Below are the code and all the weights of a small trained network. Each question names an input and a class and asks about switching units off, where a switched-off unit gives its printed mean instead of its output.

import numpy as np


def w(rows, s, z=0):
    codes = np.array(rows[::2]) - 128.0
    scale = np.full(codes.shape[1], s)
    scale[-1] = z or s
    return codes * scale


def norm(h):
    return h / np.sqrt((h * h).mean(-1, keepdims=True) + 1e-5)


def f(y):
    return np.maximum(y, 0)


def log_softmax(a):
    a = a - a.max(-1, keepdims=True)
    return a - np.log(np.exp(a).sum(-1, keepdims=True))


def net(x, mask):
    res = np.array(x, float).reshape(1, 4) / 4 @ E
    u = 0
    for l in range(4):
        y = f(norm(res) @ A[l][:, :-1].T + A[l][:, -1])
        res = res + np.where(mask[u : u + 6], y, B[l][:, -1]) @ B[l][:, :-1]
        u += 6
    return log_softmax(norm(res)[-1] @ U[:, :-1].T + U[:, -1])


A, B = {}, {}
E = w([
[87,124,97,219,110,157,121,115,70,166,102,236],'x0',
[129,132,124,110,89,130,126,64,120,118,128,127],'x1',
[72,237,50,94,213,164,108,91,172,106,68,140],'x2',
[107,118,162,214,192,60,251,51,250,101,195,131],'x3',
],0.013)
A[0] = w([
[125,125,125,118,115,112,132,111,128,121,124,136,52],'0.n0',
[125,128,130,169,202,132,133,254,143,136,141,131,5],'0.n1',
[133,132,141,147,150,117,137,117,147,127,133,130,106],'0.n2',
[129,122,128,106,83,134,123,30,119,127,129,117,13],'0.n3',
[131,146,122,115,62,135,123,30,122,121,136,127,15],'0.n4',
[111,129,114,185,114,143,131,105,111,144,121,187,24],'0.n5',
],0.025,0.013)
B[0] = w([
[151,124,152,132,119,140,154,123,133,133,89,124,129],'0.n0',
[135,92,171,73,100,53,152,38,128,120,5,173,204],'0.n1',
[74,71,61,95,109,180,112,131,101,108,156,124,219],'0.n2',
[129,109,152,86,108,69,150,69,132,117,52,162,178],'0.n3',
[127,83,164,87,115,77,136,70,133,130,36,159,188],'0.n4',
[163,144,139,191,204,99,90,225,98,61,140,170,254],'0.n5',
],0.022,0.0079)
A[1] = w([
[162,197,180,157,149,122,123,114,182,164,168,81,89],'1.n0',
[86,250,98,170,228,134,159,37,222,115,87,151,61],'1.n1',
[167,139,190,91,183,91,181,98,242,106,169,7,68],'1.n2',
[85,98,134,251,181,89,235,34,222,132,191,177,3],'1.n3',
[173,53,226,232,59,76,201,119,152,140,185,124,54],'1.n4',
[151,194,155,171,90,148,146,78,148,163,155,126,83],'1.n5',
],0.025,0.0048)
B[1] = w([
[171,150,136,164,123,166,112,175,123,135,110,107,133],'1.n0',
[162,72,135,81,168,109,79,78,104,248,215,153,242],'1.n1',
[125,181,143,161,115,53,163,180,155,64,123,118,240],'1.n2',
[8,131,65,154,48,201,145,89,125,34,92,158,250],'1.n3',
[148,116,119,79,194,114,80,64,124,250,201,153,247],'1.n4',
[101,122,148,123,126,143,91,95,143,95,148,138,128],'1.n5',
],0.018,0.015)
A[2] = w([
[151,150,157,43,124,44,152,163,201,61,159,5,223],'2.n0',
[178,101,190,204,130,195,178,100,194,164,125,72,4],'2.n1',
[107,146,99,127,125,180,99,132,128,174,225,101,139],'2.n2',
[152,56,105,52,197,133,108,178,122,10,138,77,222],'2.n3',
[143,162,135,84,44,160,75,175,74,169,81,108,91],'2.n4',
[116,101,124,143,132,138,150,55,145,158,95,150,242],'2.n5',
],0.028,0.0019)
B[2] = w([
[175,102,131,229,213,177,74,209,23,115,46,253,255],'2.n0',
[81,232,84,54,206,85,149,110,92,142,132,113,128],'2.n1',
[204,136,136,80,106,132,150,218,111,159,141,39,224],'2.n2',
[150,175,142,111,66,125,191,122,163,167,159,47,227],'2.n3',
[25,98,80,151,119,125,209,54,193,71,187,132,254],'2.n4',
[207,148,166,102,113,131,167,212,128,107,71,40,241],'2.n5',
],0.014,0.017)
A[3] = w([
[104,187,225,192,133,210,10,91,225,133,122,48,2],'3.n0',
[113,193,215,196,164,215,20,41,252,143,69,84,56],'3.n1',
[80,171,184,155,67,210,34,120,183,109,96,97,47],'3.n2',
[71,188,186,206,109,172,74,52,231,147,149,81,15],'3.n3',
[112,155,189,165,124,172,40,85,206,127,100,89,79],'3.n4',
[106,179,205,210,137,214,52,74,215,164,75,78,52],'3.n5',
],0.03,0.0031)
B[3] = w([
[171,41,115,121,101,144,175,170,110,107,142,99,128],'3.n0',
[152,68,230,216,96,133,186,39,248,183,129,54,128],'3.n1',
[178,29,58,85,138,186,239,238,69,149,195,100,189],'3.n2',
[130,118,154,123,177,173,187,168,161,29,121,35,255],'3.n3',
[134,89,117,123,185,91,163,148,81,73,101,224,128],'3.n4',
[133,157,183,134,188,98,250,127,117,145,167,103,128],'3.n5',
],0.014,0.0049)
U = w([
[58,114,80,130,73,182,166,129,136,76,150,101,152],'0',
[142,150,122,205,176,108,107,193,91,96,143,190,143],'1',
[135,77,161,67,119,66,147,51,123,126,25,166,118],'2',
[155,110,123,80,147,133,96,120,123,213,209,96,135],'3',
[182,155,179,132,129,121,158,163,156,120,103,63,249],'4',
[88,174,167,148,90,177,8,111,166,150,77,85,9],'5',
[133,196,155,142,96,182,61,95,171,142,98,110,29],'6',
[121,194,153,167,94,185,22,90,198,155,72,84,2],'7',
],0.015,0.0072)

Each question gives the input, the list of numbers given to net, and the class t.
The units are the neurons (one row each of A and B). Each row of codes is followed by its name. A weight is (code - 128) times the scale printed after its matrix; where a second scale follows, it is the last column's (A, B and U).
mask holds one flag per neuron, layer by layer. A switched-off neuron (its flag False) gives its mean, the last column of its row in B, instead of its output. The means were averaged over made-up inputs and are rounded, as every weight is.
A unit's drop is (log p(t) with every unit on - log p(t) with that unit switched off) / (log p(t) with every unit on - log p(t) with every unit switched off).
The circuit of an input: a set's keep is (log p(t) with only the set's units on - log p(t) with every unit switched off) / (log p(t) with every unit on - log p(t) with every unit switched off). Starting from the 12 units with the biggest drops (on a tie, the unit counted first), units are removed one at a time, each time the one whose removal leaves the highest keep (on an exact tie, the one counted first), for as long as the keep stays at least 0.8.
circuit, biggest first: the units of the circuit, biggest drop first
k most important neurons: the k neurons with the biggest drops, biggest first
top k neurons in layer l: the k neurons of layer l with the biggest drops, biggest first
drop of u: that unit's drop, to one decimal
input [-1,5,-2,5], class 0: circuit, biggest first -> [1.n3]
input [-3,-8,-4,-6], class 2: top 2 neurons in layer 0 -> [0.n1; 0.n2]
input [-6,2,6,2], class 1: 3 most important neurons -> [1.n2; 2.n0; 1.n4]
input [6,-3,-1,8], class 0: 2 most important neurons -> [1.n3; 2.n0]
input [-3,7,8,3], class 3: 2 most important neurons -> [1.n1; 0.n1]
input [-4,-8,-7,6], class 2: top 2 neurons in layer 0 -> [0.n1; 0.n5]
input [7,8,-5,5], class 2: 4 most important neurons -> [0.n4; 0.n3; 2.n0; 1.n2]
input [-2,0,-3,-5], class 0: 2 most important neurons -> [1.n2; 2.n4]
input [-8,2,-6,-7], class 1: circuit, biggest first -> [2.n0; 1.n1]
input [1,4,7,-8], class 0: 2 most important neurons -> [1.n4; 2.n4]
input [0,-8,8,-5], class 2: 2 most important neurons -> [0.n1; 1.n4]
input [5,7,3,1], class 2: 2 most important neurons -> [0.n4; 0.n3]
input [-4,3,8,7], class 3: 3 most important neurons -> [1.n1; 2.n2; 2.n4]
input [7,3,2,7], class 0: 3 most important neurons -> [1.n3; 0.n2; 2.n0]
input [5,7,-1,-3], class 2: 2 most important neurons -> [0.n4; 0.n3]
input [1,-7,7,-8], class 0: 2 most important neurons -> [2.n4; 1.n4]
input [-6,-1,-7,5], class 3: top neuron in layer 0 -> [0.n2]
input [3,-5,1,-4], class 2: 2 most important neurons -> [0.n1; 1.n3]
input [2,2,2,-6], class 0: top 2 neurons in layer 1 -> [1.n4; 1.n1]
input [5,-5,-1,-5], class 0: top 2 neurons in layer 0 -> [0.n4; 0.n3]
input [-7,-2,-1,0], class 1: top neuron in layer 2 -> [2.n0]
input [2,0,1,3], class 4: top 2 neurons in layer 0 -> [0.n5; 0.n2]
input [4,0,8,7], class 3: top 2 neurons in layer 1 -> [1.n1; 1.n2]
input [1,3,-4,2], class 3: top 2 neurons in layer 1 -> [1.n4; 1.n2]
input [-5,1,-1,0], class 1: drop of 2.n0 -> 0.4
